Below is a small trained network, with its code and all its weights. Each question gives an input and a target symbol and asks what happens when units are switched off, that is, made to give their printed mean instead of their output.

import numpy as np


def w(rows, s, z=0):
    codes = np.array(rows[::2]) - 128.0
    scale = np.full(codes.shape[1], s)
    scale[-1] = z or s
    return codes * scale


def norm(h):
    return h / np.sqrt((h * h).mean(-1, keepdims=True) + 1e-5)


def f(y):
    return np.maximum(y, 0)


def softmax(a):
    e = np.exp(a - a.max(-1, keepdims=True))
    return e / e.sum(-1, keepdims=True)


def log_softmax(a):
    a = a - a.max(-1, keepdims=True)
    return a - np.log(np.exp(a).sum(-1, keepdims=True))


def net(x, mask):
    ids = ['αβγζησφψω'.index(c) for c in x.split()]
    T = len(ids)
    res = E[ids] + P[:T]
    u = 0
    for l in range(2):
        q, k, v = (norm(res) @ M[l].T for M in (Q, K, V))
        z = softmax(np.where(np.tri(T) > 0, q @ k.T / 2**0.5, -1e9)) @ v
        res = res + np.where(mask[u], z, O[l][:, -1]) @ O[l][:, :-1]
        u += 1
        y = f(norm(res) @ A[l][:, :-1].T + A[l][:, -1])
        res = res + np.where(mask[u : u + 4], y, B[l][:, -1]) @ B[l][:, :-1]
        u += 4
    return log_softmax(norm(res)[-1] @ U[:, :-1].T + U[:, -1])


Q, K, V, O, A, B = {}, {}, {}, {}, {}, {}
E = w([
[100,149,206,150,1,45],'α',
[114,192,78,167,87,132],'β',
[128,131,182,123,83,91],'γ',
[180,198,111,161,101,134],'ζ',
[108,198,146,130,77,99],'η',
[166,149,132,157,107,125],'σ',
[111,147,19,144,138,104],'φ',
[167,138,55,150,173,105],'ψ',
[161,182,132,136,86,143],'ω',
],0.0087)
P = w([
[127,97,170,124,186,140],'0',
[4,100,123,114,48,215],'1',
[150,158,102,148,118,108],'2',
[156,124,122,101,133,124],'3',
[100,138,160,147,100,232],'4',
[162,132,92,162,94,105],'5',
[52,164,150,108,194,89],'6',
[107,132,194,174,130,226],'7',
],0.013)
Q[0] = w([
[254,48,85,101,40,131],'0.h1',
[84,49,157,147,137,207],'0.h1',
],0.0074)
K[0] = w([
[69,118,165,255,164,140],'0.h1',
[95,173,101,186,110,129],'0.h1',
],0.0096)
V[0] = w([
[2,212,90,217,114,162],'0.h1',
[109,200,201,17,157,149],'0.h1',
],0.0056)
O[0] = w([
[129,184,156,168,200,181,247],'0.h1',
[26,162,111,249,74,79,128],'0.h1',
],0.014,0.0015)
A[0] = w([
[127,129,253,151,40,87,253],'0.n1',
[62,80,64,106,56,89,2],'0.n2',
[146,139,103,247,77,114,150],'0.n3',
[144,136,36,154,198,49,81],'0.n4',
],0.0052,0.0009)
B[0] = w([
[120,159,46,124,171,193,227],'0.n1',
[254,65,177,104,135,139,181],'0.n2',
[151,144,149,84,172,97,253],'0.n3',
[84,175,174,111,73,160,219],'0.n4',
],0.009,0.0035)
Q[1] = w([
[211,187,2,106,158,104],'1.h1',
[44,91,193,72,179,145],'1.h1',
],0.0078)
K[1] = w([
[134,4,228,10,223,34],'1.h1',
[164,224,166,3,98,213],'1.h1',
],0.0054)
V[1] = w([
[18,50,206,114,78,131],'1.h1',
[134,120,34,254,29,150],'1.h1',
],0.0061)
O[1] = w([
[156,129,255,117,91,106,2],'1.h1',
[113,71,73,182,116,176,56],'1.h1',
],0.0092,0.0022)
A[1] = w([
[180,193,244,129,82,151,54],'1.n1',
[114,187,168,133,225,158,62],'1.n2',
[87,166,87,90,197,142,66],'1.n3',
[66,217,109,197,196,254,3],'1.n4',
],0.0078,0.0015)
B[1] = w([
[2,64,127,81,135,168,171],'1.n1',
[226,52,141,199,60,112,179],'1.n2',
[138,170,124,160,84,227,171],'1.n3',
[99,47,218,106,172,93,250],'1.n4',
],0.0085,0.012)
U = w([
[31,80,147,114,117,223,91],'α',
[162,132,181,182,172,168,176],'β',
[125,82,135,139,21,64,77],'γ',
[83,198,36,133,168,196,208],'ζ',
[65,163,127,207,142,59,100],'η',
[205,90,61,107,91,71,147],'σ',
[205,230,153,93,161,187,2],'φ',
[109,147,135,8,138,109,161],'ψ',
[105,91,45,184,71,109,114],'ω',
],0.013,0.0034)

Each question gives the input, a string of symbols that net reads in full, and the target symbol t.
The units are the heads (2 rows each of Q, K, V and O) and the neurons (one row each of A and B). Each row of codes is followed by its name. A weight is (code - 128) times the scale printed after its matrix; where a second scale follows, it is the last column's (O, A, B and U).
mask holds one flag per unit, layer by layer, with each layer's heads first. A switched-off unit (its flag False) gives its mean, the last column of its rows in O or B, instead of its output. The means were averaged over made-up inputs and are rounded, as every weight is.
A unit's drop is (log p(t) with every unit on - log p(t) with that unit switched off) / (log p(t) with every unit on - log p(t) with every unit switched off).
The circuit of an input: a set's keep is (log p(t) with only the set's units on - log p(t) with every unit switched off) / (log p(t) with every unit on - log p(t) with every unit switched off). Starting from all 10 units, units are removed one at a time, each time the one whose removal leaves the highest keep (on an exact tie, the one counted first), for as long as the keep stays at least 0.8.
units of the circuit, in order: the units of the circuit, biggest drop first
most important unit: the unit with the biggest drop
top k neurons: the k neurons with the biggest drops, biggest first
top k neurons in layer l: the k neurons of layer l with the biggest drops, biggest first
input γ ζ β ψ φ φ, target γ: units of the circuit, in order	0.h1; 1.h1
input ω σ α σ, target ω: units of the circuit, in order	0.h1; 1.n4
input φ β β ψ ψ ζ, target φ: units of the circuit, in order	0.h1; 1.h1
input γ ζ ζ ζ, target γ: units of the circuit, in order	0.h1
input ζ α φ β ψ β ζ, target β: top 2 neurons	1.n2; 1.n1
input α ψ ψ, target α: top 3 neurons	0.n4; 1.n1; 0.n1
input ψ ψ β σ β ω β, target σ: units of the circuit, in order	0.h1; 0.n2
input ψ ω α ψ ψ, target β: units of the circuit, in order	1.n1; 1.n2
input α φ φ η, target α: top 3 neurons	1.n1; 0.n1; 0.n2
input ζ ζ ω β α β, target ζ: units of the circuit, in order	1.h1; 1.n2
input ψ σ ψ α, target ψ: units of the circuit, in order	1.h1; 0.n1
input ψ β σ σ, target ψ: top 2 neurons	1.n2; 0.n1
input ζ φ φ φ β ζ, target ζ: units of the circuit, in order	1.h1; 1.n2
input ω φ ζ ψ, target ω: top neuron	0.n1
input ψ α ω ζ ψ ψ φ, target ζ: units of the circuit, in order	1.n4; 0.h1; 1.n3
input ψ β φ ψ β ψ, target ψ: units of the circuit, in order	1.h1; 0.n4
input β φ ζ β ζ ζ σ, target β: top 3 neurons	1.n2; 1.n1; 1.n3
input σ β ζ σ, target σ: units of the circuit, in order	0.h1; 0.n2; 1.n4
input ψ α ζ ζ ψ γ, target ψ: top 2 neurons	1.n1; 0.n4
input α ζ σ ω φ φ, target α: top neuron in layer 0	0.n4
input ψ ω ψ ζ, target ψ: units of the circuit, in order	0.h1; 1.n2
input ζ ζ ζ, target ζ: top 2 neurons in layer 0	0.n1; 0.n3
input φ β ζ α φ, target β: units of the circuit, in order	0.h1; 1.n2
input α ζ ψ φ φ β α, target φ: top 2 neurons in layer 1	1.n1; 1.n4
input σ ψ ψ γ, target σ: top 2 neurons in layer 0	0.n2; 0.n1
input ψ η γ γ α φ, target ψ: top 2 neurons in layer 0	0.n4; 0.n1
input ζ ζ ζ ω, target ζ: most important unit	0.n1
input ω ζ η φ, target ω: top 2 neurons	0.n1; 1.n4
input ψ ζ ψ φ γ φ ψ, target φ: top 2 neurons	1.n4; 1.n3
